Below are the code and all the weights of a small trained network. Each question names an input and a class and asks about switching units off, where a switched-off unit gives its printed mean instead of its output.

import numpy as np


def w(rows, s, z=0):
    codes = np.array(rows[::2]) - 128.0
    scale = np.full(codes.shape[1], s)
    scale[-1] = z or s
    return codes * scale


def f(y):
    return y / 2 * (1 + np.tanh(0.7978845608 * (y + 0.044715 * y**3)))


def log_softmax(a):
    a = a - a.max(-1, keepdims=True)
    return a - np.log(np.exp(a).sum(-1, keepdims=True))


def net(x, mask):
    res = np.array(x, float).reshape(1, 6) / 4 @ E
    y = f(res @ A[0][:, :-1].T + A[0][:, -1])
    res = res + np.where(mask, y, B[0][:, -1]) @ B[0][:, :-1]
    return log_softmax(res[-1] @ U[:, :-1].T + U[:, -1])


A, B = {}, {}
E = w([
[163,164,130,223,165,171,118,109],'x0',
[207,159,98,2,55,124,129,115],'x1',
[40,202,71,67,149,72,85,83],'x2',
[141,197,176,36,156,142,6,141],'x3',
[114,132,119,117,62,241,213,119],'x4',
[112,62,40,153,199,127,172,196],'x5',
],0.0091)
A[0] = w([
[40,180,78,57,156,120,150,182,254],'N1',
[153,72,50,167,57,165,233,103,103],'N2',
[75,197,61,68,103,161,106,60,179],'N3',
[176,174,64,69,171,196,154,176,172],'N4',
[170,176,165,130,106,78,2,106,129],'N5',
[110,132,149,154,75,199,125,101,100],'N6',
[5,115,75,132,154,69,146,154,217],'N7',
[6,100,103,141,166,124,147,52,153],'N8',
[171,176,143,121,110,185,176,106,52],'N9',
[39,147,69,132,197,49,212,143,190],'N10',
[136,13,158,178,153,104,172,173,252],'N11',
[59,115,171,180,44,193,154,31,227],'N12',
[142,238,154,106,158,106,70,51,107],'N13',
],0.0085,0.0036)
B[0] = w([
[140,113,124,157,191,204,28,122,232],'N1',
[132,179,174,134,140,93,202,195,238],'N2',
[169,173,105,151,122,183,126,116,232],'N3',
[157,66,82,214,111,188,99,114,202],'N4',
[120,226,171,105,185,85,110,142,254],'N5',
[103,124,114,148,110,138,181,109,163],'N6',
[73,63,147,158,201,160,16,99,234],'N7',
[40,84,105,127,112,171,69,91,207],'N8',
[105,109,106,146,113,105,147,145,163],'N9',
[102,111,127,155,82,192,42,123,234],'N10',
[143,147,88,254,180,207,151,175,246],'N11',
[81,79,78,205,11,145,174,113,221],'N12',
[81,210,147,57,83,128,179,227,240],'N13',
],0.0089,0.0092)
U = w([
[119,220,201,90,168,1,50,123,86],'0',
[110,2,74,166,111,177,33,88,240],'1',
[246,222,117,157,188,180,107,168,155],'2',
[108,160,112,142,33,88,227,159,131],'3',
[62,102,152,106,144,46,129,73,4],'4',
],0.0084,0.0025)

Each question gives the input, the list of numbers given to net, and the class t.
The units are the neurons (one row each of A and B). Each row of codes is followed by its name. A weight is (code - 128) times the scale printed after its matrix; where a second scale follows, it is the last column's (A, B and U).
mask holds one flag per neuron, in row order. A switched-off neuron (its flag False) gives its mean, the last column of its row in B, instead of its output. The means were averaged over made-up inputs and are rounded, as every weight is.
A unit's drop is (log p(t) with every unit on - log p(t) with that unit switched off) / (log p(t) with every unit on - log p(t) with every unit switched off).
The circuit of an input: a set's keep is (log p(t) with only the set's units on - log p(t) with every unit switched off) / (log p(t) with every unit on - log p(t) with every unit switched off). Starting from the 12 units with the biggest drops (on a tie, the unit counted first), units are removed one at a time, each time the one whose removal leaves the highest keep (on an exact tie, the one counted first), for as long as the keep stays at least 0.8.
circuit, biggest first: the units of the circuit, biggest drop first
most important unit: the unit with the biggest drop
k most important neurons: the k neurons with the biggest drops, biggest first
drop when u is switched off: that unit's drop, to one decimal
input [-1,-7,-8,-4,8,3], class 3: most important unit : N2
input [7,8,5,-3,-3,-5], class 0: 2 most important neurons : (N11, N5)
input [-4,6,-3,-5,2,6], class 2: circuit, biggest first : (N11, N12)
input [-2,6,-8,8,6,-1], class 3: circuit, biggest first : (N1, N9)
input [6,1,8,0,-4,3], class 1: 2 most important neurons : (N10, N7)
input [7,-3,-3,-8,0,6], class 2: 2 most important neurons : (N2, N11)
input [7,-4,0,3,4,4], class 1: 2 most important neurons : (N5, N13)
input [-2,4,2,-7,-3,-4], class 3: 2 most important neurons : (N1, N7)
input [-4,1,8,-2,-7,1], class 1: 2 most important neurons : (N10, N7)
input [1,8,6,5,8,8], class 1: 2 most important neurons : (N4, N5)
input [6,-4,-5,5,6,-4], class 3: drop when N7 is switched off : 0.1
input [-7,3,-3,7,-1,-1], class 0: drop when N11 is switched off : 0.5
input [7,6,-2,-3,-8,0], class 0: drop when N7 is switched off : -0.1
